Here is a tiny trained network, its code and every weight. The questions are about switching its units off for an input and a target symbol, where a switched-off unit gives its printed mean instead of its output.

import numpy as np


def w(rows, s, z=0):
    codes = np.array(rows[::2]) - 128.0
    scale = np.full(codes.shape[1], s)
    scale[-1] = z or s
    return codes * scale


def norm(h):
    return h / np.sqrt((h * h).mean(-1, keepdims=True) + 1e-5)


def f(y):
    return y / 2 * (1 + np.tanh(0.7978845608 * (y + 0.044715 * y**3)))


def softmax(a):
    e = np.exp(a - a.max(-1, keepdims=True))
    return e / e.sum(-1, keepdims=True)


def log_softmax(a):
    a = a - a.max(-1, keepdims=True)
    return a - np.log(np.exp(a).sum(-1, keepdims=True))


def net(x, mask):
    ids = ['αβγζηθλμξπστφψω'.index(c) for c in x.split()]
    T = len(ids)
    res = E[ids] + P[:T]
    u = 0
    for l in range(3):
        r = norm(res)
        for j in range(3):
            rows = slice(2 * j, 2 * j + 2)
            q, k, v = (r @ M[l][rows].T for M in (Q, K, V))
            z = softmax(np.where(np.tri(T) > 0, q @ k.T / 2**0.5, -1e9)) @ v
            o = O[l][rows]
            res = res + np.where(mask[u + j], z, o[:, -1]) @ o[:, :-1]
        u += 3
        y = f(norm(res) @ A[l][:, :-1].T + A[l][:, -1])
        res = res + np.where(mask[u : u + 4], y, B[l][:, -1]) @ B[l][:, :-1]
        u += 4
    return log_softmax(norm(res)[-1] @ U[:, :-1].T + U[:, -1])


Q, K, V, O, A, B = {}, {}, {}, {}, {}, {}
E = w([
[51,101,38,159],'α',
[113,180,161,100],'β',
[105,98,86,101],'γ',
[156,151,3,79],'ζ',
[109,221,98,124],'η',
[97,84,149,112],'θ',
[139,98,37,104],'λ',
[80,125,136,68],'μ',
[162,189,124,143],'ξ',
[163,121,112,125],'π',
[134,169,145,96],'σ',
[135,104,124,96],'τ',
[54,211,108,101],'φ',
[102,101,63,84],'ψ',
[124,67,87,126],'ω',
],0.018)
P = w([
[195,134,169,124],'0',
[33,100,44,5],'1',
[164,134,154,170],'2',
[83,131,120,43],'3',
[162,125,155,179],'4',
[58,130,76,34],'5',
[162,129,153,188],'6',
[66,132,73,50],'7',
],0.019)
Q[0] = w([
[66,77,153,21],'0.h1',
[163,51,94,157],'0.h1',
[83,1,58,40],'0.h2',
[198,202,246,166],'0.h2',
[242,128,180,172],'0.h3',
[194,80,33,63],'0.h3',
],0.042)
K[0] = w([
[94,92,88,19],'0.h1',
[147,56,101,166],'0.h1',
[255,125,146,150],'0.h2',
[31,121,74,108],'0.h2',
[194,121,180,196],'0.h3',
[167,86,58,88],'0.h3',
],0.053)
V[0] = w([
[133,53,126,174],'0.h1',
[153,140,120,225],'0.h1',
[112,131,109,152],'0.h2',
[179,142,141,119],'0.h2',
[84,153,210,198],'0.h3',
[254,96,133,141],'0.h3',
],0.042)
O[0] = w([
[150,154,40,150,104],'0.h1',
[84,227,151,146,3],'0.h1',
[121,119,139,169,90],'0.h2',
[144,198,108,72,181],'0.h2',
[202,69,205,178,16],'0.h3',
[221,253,120,55,90],'0.h3',
],0.024,0.026)
A[0] = w([
[64,163,107,112,144],'0.n1',
[231,149,138,204,253],'0.n2',
[105,170,253,113,110],'0.n3',
[80,226,91,201,196],'0.n4',
],0.061,0.0031)
B[0] = w([
[127,56,157,159,252],'0.n1',
[231,105,131,239,219],'0.n2',
[62,206,233,128,173],'0.n3',
[34,93,3,88,227],'0.n4',
],0.052,0.02)
Q[1] = w([
[70,209,149,133],'1.h1',
[170,10,141,66],'1.h1',
[121,192,3,175],'1.h2',
[104,222,106,166],'1.h2',
[216,147,151,211],'1.h3',
[194,121,117,114],'1.h3',
],0.049)
K[1] = w([
[44,62,102,139],'1.h1',
[172,206,161,36],'1.h1',
[100,3,143,160],'1.h2',
[68,106,98,235],'1.h2',
[81,65,116,227],'1.h3',
[125,94,77,147],'1.h3',
],0.052)
V[1] = w([
[66,95,108,172],'1.h1',
[116,111,104,175],'1.h1',
[84,254,131,96],'1.h2',
[190,142,135,83],'1.h2',
[179,23,162,57],'1.h3',
[87,127,107,208],'1.h3',
],0.043)
O[1] = w([
[109,176,127,63,80],'1.h1',
[86,132,113,93,86],'1.h1',
[195,128,154,3,135],'1.h2',
[180,110,137,178,186],'1.h2',
[223,38,212,121,250],'1.h3',
[51,176,156,145,14],'1.h3',
],0.026,0.024)
A[1] = w([
[244,146,195,212,204],'1.n1',
[74,64,186,30,98],'1.n2',
[7,156,125,7,4],'1.n3',
[254,93,155,96,108],'1.n4',
],0.039,0.0033)
B[1] = w([
[98,62,194,211,249],'1.n1',
[143,192,2,157,226],'1.n2',
[88,15,190,191,211],'1.n3',
[117,89,109,232,250],'1.n4',
],0.041,0.025)
Q[2] = w([
[37,156,121,91],'2.h1',
[111,195,134,200],'2.h1',
[144,3,161,91],'2.h2',
[117,138,31,121],'2.h2',
[78,60,154,26],'2.h3',
[113,65,71,87],'2.h3',
],0.051)
K[2] = w([
[31,171,142,108],'2.h1',
[90,153,112,254],'2.h1',
[142,19,157,21],'2.h2',
[141,162,19,120],'2.h2',
[114,103,203,1],'2.h3',
[155,58,54,27],'2.h3',
],0.047)
V[2] = w([
[147,212,107,95],'2.h1',
[91,81,108,200],'2.h1',
[112,120,254,89],'2.h2',
[150,88,109,151],'2.h2',
[104,96,82,208],'2.h3',
[142,92,145,106],'2.h3',
],0.05)
O[2] = w([
[106,134,183,229,21],'2.h1',
[150,62,59,54,233],'2.h1',
[86,46,5,114,18],'2.h2',
[178,185,138,102,208],'2.h2',
[192,126,135,41,252],'2.h3',
[112,148,124,98,142],'2.h3',
],0.029,0.033)
A[2] = w([
[143,130,93,3,197],'2.n1',
[110,61,236,50,251],'2.n2',
[142,204,108,43,1],'2.n3',
[55,194,95,82,82],'2.n4',
],0.049,0.0097)
B[2] = w([
[71,198,145,156,249],'2.n1',
[171,101,237,121,250],'2.n2',
[92,70,1,140,170],'2.n3',
[217,118,68,23,167],'2.n4',
],0.055,0.023)
U = w([
[129,174,183,150,169],'α',
[70,189,213,91,170],'β',
[35,29,57,175,21],'γ',
[41,136,132,239,109],'ζ',
[93,140,121,79,213],'η',
[133,163,195,101,163],'θ',
[162,215,146,167,124],'λ',
[177,47,104,88,138],'μ',
[94,166,95,158,217],'ξ',
[176,111,45,240,1],'π',
[28,67,179,90,95],'σ',
[120,127,165,5,123],'τ',
[29,120,127,126,155],'φ',
[182,168,75,120,168],'ψ',
[248,199,140,94,67],'ω',
],0.018,0.0086)

Each question gives the input, a string of symbols that net reads in full, and the target symbol t.
The units are the heads (2 rows each of Q, K, V and O) and the neurons (one row each of A and B). Each row of codes is followed by its name. A weight is (code - 128) times the scale printed after its matrix; where a second scale follows, it is the last column's (O, A, B and U).
mask holds one flag per unit, layer by layer, with each layer's heads first. A switched-off unit (its flag False) gives its mean, the last column of its rows in O or B, instead of its output. The means were averaged over made-up inputs and are rounded, as every weight is.
A unit's drop is (log p(t) with every unit on - log p(t) with that unit switched off) / (log p(t) with every unit on - log p(t) with every unit switched off).
The circuit of an input: a set's keep is (log p(t) with only the set's units on - log p(t) with every unit switched off) / (log p(t) with every unit on - log p(t) with every unit switched off). Starting from the 12 units with the biggest drops (on a tie, the unit counted first), units are removed one at a time, each time the one whose removal leaves the highest keep (on an exact tie, the one counted first), for as long as the keep stays at least 0.8.
circuit, biggest first: the units of the circuit, biggest drop first
top k neurons: the k neurons with the biggest drops, biggest first
heads that matter: for each layer, one digit per head in row order, 1 if its drop is at least 0.15 and else 0, layers parted by /
input τ α τ θ, target ω: top 4 neurons -> (0.n2 0.n4 1.n1 1.n3)
input ω ω σ μ ζ, target τ: top neuron -> (2.n4)
input η μ γ π φ ω θ, target π: heads that matter -> 101 / 000 / 000
input λ α ζ μ, target γ: circuit, biggest first -> (0.h3 1.h3)
input π θ σ μ α, target γ: heads that matter -> 101 / 000 / 000
input γ ω γ β λ λ, target π: top 2 neurons -> (0.n1 1.n2)
input θ ω μ λ ζ ω ω σ, target τ: top 2 neurons -> (0.n2 0.n1)
input β γ θ φ μ μ λ μ, target η: heads that matter -> 111 / 011 / 000
input ζ τ γ λ μ μ, target φ: heads that matter -> 101 / 011 / 000
input ω θ μ ω ω, target ψ: circuit, biggest first -> (0.h1 0.h3 0.n4)
input γ μ μ λ ω, target ψ: circuit, biggest first -> (0.h3 0.h1 0.n4)
input λ λ ζ μ ω ω ω ξ, target γ: top 2 neurons -> (1.n3 0.n2)
input θ η γ μ μ ω, target τ: heads that matter -> 101 / 011 / 100
input ω φ μ θ ω η, target ζ: circuit, biggest first -> (1.h2 1.h3)
input μ μ θ μ λ, target η: circuit, biggest first -> (0.h1 0.h3 0.n4 1.h1)
input π λ β θ γ μ θ μ, target λ: top 2 neurons -> (0.n4 1.n2)
input σ ζ ζ, target τ: top 3 neurons -> (0.n2 2.n4 1.n3)
input τ θ θ μ β γ, target ω: heads that matter -> 111 / 011 / 010
input α ω μ ψ ω μ θ ξ, target σ: heads that matter -> 101 / 001 / 000
input θ μ μ μ μ μ μ μ, target τ: top 4 neurons -> (0.n2 2.n1 0.n4 1.n1)
input ψ λ τ μ, target ξ: top 2 neurons -> (1.n2 1.n1)
input λ τ μ ψ, target γ: heads that matter -> 101 / 011 / 101
input λ γ η μ ω ψ τ, target ω: circuit, biggest first -> (0.h3)
input α μ β θ λ λ λ μ, target σ: top 3 neurons -> (0.n2 1.n3 1.n4)
input ω η μ μ, target ζ: top 3 neurons -> (0.n4 1.n2 1.n1)
input τ π μ ξ λ μ μ β, target ω: heads that matter -> 101 / 011 / 010
input λ ψ μ π, target γ: top neuron -> (0.n2)
input ξ θ τ λ φ θ μ τ, target α: top 2 neurons -> (0.n4 1.n2)
input ω ψ ω λ μ ζ, target ζ: top 4 neurons -> (1.n2 0.n4 1.n1 0.n2)
input λ ψ ω β γ μ τ ω, target γ: top 3 neurons -> (1.n3 0.n2 1.n2)
